Below are the code and all the weights of a small trained network. Each question names an input and a target symbol and asks about switching units off, where a switched-off unit gives its printed mean instead of its output.

import numpy as np


def w(rows, s, z=0):
    codes = np.array(rows[::2]) - 128.0
    scale = np.full(codes.shape[1], s)
    scale[-1] = z or s
    return codes * scale


def f(y):
    return np.maximum(y, 0)


def softmax(a):
    e = np.exp(a - a.max(-1, keepdims=True))
    return e / e.sum(-1, keepdims=True)


def log_softmax(a):
    a = a - a.max(-1, keepdims=True)
    return a - np.log(np.exp(a).sum(-1, keepdims=True))


def net(x, mask):
    ids = ['ΓΘΠΣαδεζηλμτ'.index(c) for c in x.split()]
    T = len(ids)
    res = E[ids] + P[:T]
    u = 0
    for l in range(3):
        r = res
        for j in range(3):
            rows = slice(2 * j, 2 * j + 2)
            q, k, v = (r @ M[l][rows].T for M in (Q, K, V))
            z = softmax(np.where(np.tri(T) > 0, q @ k.T / 2**0.5, -1e9)) @ v
            o = O[l][rows]
            res = res + np.where(mask[u + j], z, o[:, -1]) @ o[:, :-1]
        u += 3
        y = f(res @ A[l][:, :-1].T + A[l][:, -1])
        res = res + np.where(mask[u : u + 4], y, B[l][:, -1]) @ B[l][:, :-1]
        u += 4
    return log_softmax(res[-1] @ U[:, :-1].T + U[:, -1])


Q, K, V, O, A, B = {}, {}, {}, {}, {}, {}
E = w([
[76,184,95],'Γ',
[132,149,168],'Θ',
[134,143,170],'Π',
[168,151,160],'Σ',
[115,124,127],'α',
[153,178,249],'δ',
[116,167,163],'ε',
[135,139,163],'ζ',
[135,94,145],'η',
[125,142,169],'λ',
[133,143,162],'μ',
[74,120,161],'τ',
],0.012)
P = w([
[149,182,62],'0',
[70,84,183],'1',
[43,109,178],'2',
[30,126,179],'3',
[19,127,184],'4',
[12,140,172],'5',
[7,156,161],'6',
[4,138,182],'7',
],0.0033)
Q[0] = w([
[81,54,141],'0.h1',
[130,92,96],'0.h1',
[185,90,69],'0.h2',
[75,159,254],'0.h2',
[148,187,101],'0.h3',
[137,136,133],'0.h3',
],0.035)
K[0] = w([
[178,144,215],'0.h1',
[135,69,158],'0.h1',
[136,65,191],'0.h2',
[141,197,3],'0.h2',
[111,203,135],'0.h3',
[132,146,133],'0.h3',
],0.031)
V[0] = w([
[128,124,60],'0.h1',
[116,97,151],'0.h1',
[8,125,109],'0.h2',
[111,53,236],'0.h2',
[112,107,154],'0.h3',
[112,102,158],'0.h3',
],0.012)
O[0] = w([
[61,78,145,3],'0.h1',
[172,144,99,151],'0.h1',
[75,39,251,219],'0.h2',
[255,104,179,90],'0.h2',
[164,159,114,180],'0.h3',
[167,164,111,185],'0.h3',
],0.0077,0.0035)
A[0] = w([
[171,139,14,131],'0.n1',
[2,121,91,2],'0.n2',
[145,98,84,63],'0.n3',
[79,24,65,91],'0.n4',
],0.005,0.0044)
B[0] = w([
[155,112,92,177],'0.n1',
[250,81,140,254],'0.n2',
[144,123,124,128],'0.n3',
[145,132,122,169],'0.n4',
],0.012,0.00076)
Q[1] = w([
[103,98,154],'1.h1',
[159,95,94],'1.h1',
[237,149,173],'1.h2',
[163,253,146],'1.h2',
[154,199,136],'1.h3',
[56,169,176],'1.h3',
],0.025)
K[1] = w([
[136,139,191],'1.h1',
[186,123,97],'1.h1',
[252,179,183],'1.h2',
[154,247,193],'1.h2',
[123,203,185],'1.h3',
[63,167,177],'1.h3',
],0.023)
V[1] = w([
[202,31,148],'1.h1',
[92,183,119],'1.h1',
[109,150,3],'1.h2',
[210,58,61],'1.h2',
[140,121,191],'1.h3',
[143,114,229],'1.h3',
],0.012)
O[1] = w([
[63,193,77,113],'1.h1',
[170,81,158,138],'1.h1',
[104,156,254,2],'1.h2',
[126,251,141,26],'1.h2',
[152,146,47,196],'1.h3',
[168,154,22,237],'1.h3',
],0.0084,0.008)
A[1] = w([
[83,183,128,3],'1.n1',
[42,187,15,20],'1.n2',
[2,87,136,220],'1.n3',
[150,151,200,85],'1.n4',
],0.0054,0.0037)
B[1] = w([
[127,116,103,128],'1.n1',
[173,99,199,253],'1.n2',
[1,131,113,227],'1.n3',
[166,194,166,136],'1.n4',
],0.009,0.0029)
Q[2] = w([
[166,213,163],'2.h1',
[94,52,155],'2.h1',
[67,186,219],'2.h2',
[84,105,165],'2.h2',
[68,226,79],'2.h3',
[135,48,6],'2.h3',
],0.022)
K[2] = w([
[92,76,48],'2.h1',
[178,129,141],'2.h1',
[99,45,116],'2.h2',
[85,107,77],'2.h2',
[100,84,95],'2.h3',
[113,119,254],'2.h3',
],0.028)
V[2] = w([
[78,136,94],'2.h1',
[45,143,61],'2.h1',
[87,70,99],'2.h2',
[92,69,97],'2.h2',
[12,208,178],'2.h3',
[111,122,12],'2.h3',
],0.011)
O[2] = w([
[162,110,101,129],'2.h1',
[192,89,91,146],'2.h1',
[80,95,166,140],'2.h2',
[86,88,174,153],'2.h2',
[132,76,1,23],'2.h3',
[208,6,190,251],'2.h3',
],0.0089,0.0026)
A[2] = w([
[142,165,218,2],'2.n1',
[132,139,251,113],'2.n2',
[104,174,202,127],'2.n3',
[99,126,135,99],'2.n4',
],0.013,0.0058)
B[2] = w([
[158,42,8,154],'2.n1',
[59,191,199,255],'2.n2',
[159,174,165,192],'2.n3',
[107,142,147,154],'2.n4',
],0.014,0.0053)
U = w([
[181,125,124,81],'Γ',
[106,96,158,187],'Θ',
[126,62,108,13],'Π',
[177,118,131,114],'Σ',
[253,150,130,107],'α',
[143,158,98,50],'δ',
[209,62,182,168],'ε',
[92,45,73,119],'ζ',
[173,119,124,252],'η',
[241,103,52,253],'λ',
[171,117,121,88],'μ',
[156,122,132,107],'τ',
],0.0061,0.0024)

Each question gives the input, a string of symbols that net reads in full, and the target symbol t.
The units are the heads (2 rows each of Q, K, V and O) and the neurons (one row each of A and B). Each row of codes is followed by its name. A weight is (code - 128) times the scale printed after its matrix; where a second scale follows, it is the last column's (O, A, B and U).
mask holds one flag per unit, layer by layer, with each layer's heads first. A switched-off unit (its flag False) gives its mean, the last column of its rows in O or B, instead of its output. The means were averaged over made-up inputs and are rounded, as every weight is.
A unit's drop is (log p(t) with every unit on - log p(t) with that unit switched off) / (log p(t) with every unit on - log p(t) with every unit switched off).
The circuit of an input: a set's keep is (log p(t) with only the set's units on - log p(t) with every unit switched off) / (log p(t) with every unit on - log p(t) with every unit switched off). Starting from the 12 units with the biggest drops (on a tie, the unit counted first), units are removed one at a time, each time the one whose removal leaves the highest keep (on an exact tie, the one counted first), for as long as the keep stays at least 0.8.
units of the circuit, in order: the units of the circuit, biggest drop first
unit that matters most: the unit with the biggest drop
top k neurons: the k neurons with the biggest drops, biggest first
top k neurons in layer l: the k neurons of layer l with the biggest drops, biggest first
which heads matter: for each layer, one digit per head in row order, 1 if its drop is at least 0.15 and else 0, layers parted by /
input Σ Σ α Θ η ζ λ, target δ: units of the circuit, in order => 0.h2; 1.h2; 1.h3; 2.h3
input δ τ τ η λ Σ τ, target α: units of the circuit, in order => 0.h2; 2.h2; 1.h2; 2.h3
input τ τ μ, target ε: units of the circuit, in order => 2.h3; 0.h2; 1.h2
input ζ τ Π δ ε τ τ Σ, target λ: units of the circuit, in order => 1.h2; 2.n2
input δ τ Σ τ τ Σ μ δ, target α: which heads matter => 010 / 010 / 011
input ε τ Σ Γ η, target ζ: which heads matter => 010 / 011 / 000
input τ α τ τ Π τ, target ε: units of the circuit, in order => 2.h3; 0.h2; 1.h3
input α ε η η Π, target ζ: unit that matters most => 1.h3
input Θ δ δ Θ ζ, target λ: units of the circuit, in order => 1.h2; 1.h3
input τ δ η δ, target ε: which heads matter => 110 / 010 / 011
input Π δ δ η α Σ τ, target λ: units of the circuit, in order => 1.h2; 0.h1; 2.n2
input τ τ ε, target ε: units of the circuit, in order => 2.h3; 0.h2; 1.h2
input τ η η α τ α, target ε: units of the circuit, in order => 2.h3; 0.h2; 1.h3
input α ε ζ α τ α, target ζ: top 2 neurons in layer 1 => 1.n3; 1.n2
input ε Θ μ, target Θ: unit that matters most => 1.h1
input τ τ η τ Σ τ Γ Σ, target ε: which heads matter => 010 / 011 / 001
input ε Σ Σ τ ζ τ τ τ, target Θ: top 3 neurons => 2.n2; 1.n3; 0.n2
input η Θ Σ Π, target λ: which heads matter => 010 / 111 / 011
input τ Σ δ λ δ, target λ: units of the circuit, in order => 1.h3; 1.h2
input Σ η α δ δ τ Π, target δ: unit that matters most => 0.h2
input Σ λ Γ, target δ: top 2 neurons => 0.n2; 1.n4
input τ Σ δ η τ μ η Σ, target λ: units of the circuit, in order => 2.n2; 1.h2
input τ η Θ Σ τ μ ε λ, target ε: units of the circuit, in order => 2.h3; 0.h2; 1.h3
